Here is a tiny trained network, its code and every weight. The questions are about switching its units off for an input and a class, where a switched-off unit gives its printed mean instead of its output.

import numpy as np


def w(rows, s, z=0):
    codes = np.array(rows[::2]) - 128.0
    scale = np.full(codes.shape[1], s)
    scale[-1] = z or s
    return codes * scale


def norm(h):
    return h / np.sqrt((h * h).mean(-1, keepdims=True) + 1e-5)


def f(y):
    return np.maximum(y, 0)


def log_softmax(a):
    a = a - a.max(-1, keepdims=True)
    return a - np.log(np.exp(a).sum(-1, keepdims=True))


def net(x, mask):
    res = np.array(x, float).reshape(1, 5) / 4 @ E
    u = 0
    for l in range(2):
        y = f(norm(res) @ A[l][:, :-1].T + A[l][:, -1])
        res = res + np.where(mask[u : u + 4], y, B[l][:, -1]) @ B[l][:, :-1]
        u += 4
    return log_softmax(norm(res)[-1] @ U[:, :-1].T + U[:, -1])


A, B = {}, {}
E = w([
[62,78,222,64,37,124,98,174,99,82,133],'x0',
[66,141,37,182,183,206,172,113,96,31,95],'x1',
[148,77,81,132,105,139,110,131,47,130,182],'x2',
[85,148,92,133,211,206,254,107,181,68,212],'x3',
[151,12,116,74,118,56,75,70,216,33,108],'x4',
],0.0096)
A[0] = w([
[93,134,133,139,110,222,149,163,59,73,187,95],'L0N1',
[170,223,89,209,184,185,152,113,48,213,118,2],'L0N2',
[179,146,142,171,102,89,42,113,135,250,85,26],'L0N3',
[89,126,77,185,188,155,159,142,1,146,120,81],'L0N4',
],0.0066,0.007)
B[0] = w([
[159,177,215,134,157,177,89,182,105,98,143,246],'L0N1',
[179,74,2,69,82,166,117,112,58,211,100,254],'L0N2',
[7,172,192,117,66,177,150,148,121,68,108,229],'L0N3',
[156,111,33,162,112,154,58,159,116,122,161,253],'L0N4',
],0.0091,0.0041)
A[1] = w([
[127,70,87,143,122,118,85,114,128,69,105,98],'L1N1',
[153,123,140,112,154,91,163,118,154,148,171,82],'L1N2',
[111,7,153,104,74,106,81,145,103,95,122,2],'L1N3',
[152,180,162,127,109,82,112,152,118,194,113,124],'L1N4',
],0.015,0.008)
B[1] = w([
[75,125,136,189,150,175,199,37,51,114,80,229],'L1N1',
[153,172,52,158,148,104,114,126,179,165,190,159],'L1N2',
[237,5,132,102,199,110,66,156,123,189,152,254],'L1N3',
[101,180,136,142,48,98,142,110,78,54,152,221],'L1N4',
],0.011,0.0092)
U = w([
[101,173,200,150,153,143,158,143,167,149,134,108],'0',
[61,149,124,148,177,163,177,104,141,56,98,38],'1',
[90,164,104,135,86,120,115,132,94,166,73,9],'2',
[114,165,189,106,65,103,88,161,105,97,139,230],'3',
[160,129,129,94,181,115,139,147,252,182,169,75],'4',
[174,49,169,110,129,73,76,116,114,150,110,126],'5',
[117,163,121,135,121,93,163,88,180,129,166,87],'6',
[151,147,69,153,154,179,130,138,90,145,162,253],'7',
],0.022,0.0053)

Each question gives the input, the list of numbers given to net, and the class t.
The units are the neurons (one row each of A and B). Each row of codes is followed by its name. A weight is (code - 128) times the scale printed after its matrix; where a second scale follows, it is the last column's (A, B and U).
mask holds one flag per neuron, layer by layer. A switched-off neuron (its flag False) gives its mean, the last column of its row in B, instead of its output. The means were averaged over made-up inputs and are rounded, as every weight is.
A unit's drop is (log p(t) with every unit on - log p(t) with that unit switched off) / (log p(t) with every unit on - log p(t) with every unit switched off).
The circuit of an input: a set's keep is (log p(t) with only the set's units on - log p(t) with every unit switched off) / (log p(t) with every unit on - log p(t) with every unit switched off). Starting from all 8 units, units are removed one at a time, each time the one whose removal leaves the highest keep (on an exact tie, the one counted first), for as long as the keep stays at least 0.8.
units of the circuit, in order: the units of the circuit, biggest drop first
unit that matters most: the unit with the biggest drop
top k neurons: the k neurons with the biggest drops, biggest first
top k neurons in layer l: the k neurons of layer l with the biggest drops, biggest first
drop when u is switched off: that unit's drop, to one decimal
input [-2,-6,-5,-2,-7], class 3: top 2 neurons : L1N4, L1N1
input [-8,-7,2,-2,-5], class 3: top 2 neurons in layer 1 : L1N4, L1N1
input [-3,-8,3,-7,-8], class 3: unit that matters most : L1N4
input [-8,1,1,2,7], class 1: top 2 neurons : L1N3, L1N1
input [-8,-4,4,-7,-7], class 2: units of the circuit, in order : L0N3, L1N3
input [-8,6,6,-8,5], class 1: units of the circuit, in order : L1N1, L0N2
input [0,-7,-6,3,-1], class 6: top 3 neurons : L1N2, L1N4, L0N1
input [5,3,1,-2,-1], class 5: top 2 neurons in layer 1 : L1N3, L1N4
input [-8,4,2,-3,4], class 1: units of the circuit, in order : L1N1, L1N3
input [-8,-8,-3,-2,2], class 3: top 2 neurons : L0N3, L1N4
input [-3,2,1,-6,-4], class 2: top 2 neurons in layer 1 : L1N3, L1N2
input [6,4,-5,1,-3], class 0: top 2 neurons in layer 1 : L1N4, L1N1
input [-4,4,-7,-8,7], class 1: top 2 neurons : L1N1, L0N2
input [-5,-8,-6,-4,-8], class 3: units of the circuit, in order : L1N4
input [-8,-5,-3,-4,-8], class 2: top 2 neurons in layer 0 : L0N2, L0N3
input [0,-7,-2,-1,-8], class 3: drop when L1N4 is switched off : 0.2
input [7,7,5,-4,0], class 5: drop when L1N3 is switched off : 1.0
input [1,-5,-5,3,-2], class 6: drop when L1N2 is switched off : 0.6
input [-1,-2,5,-4,-2], class 3: drop when L1N4 is switched off : 0.2
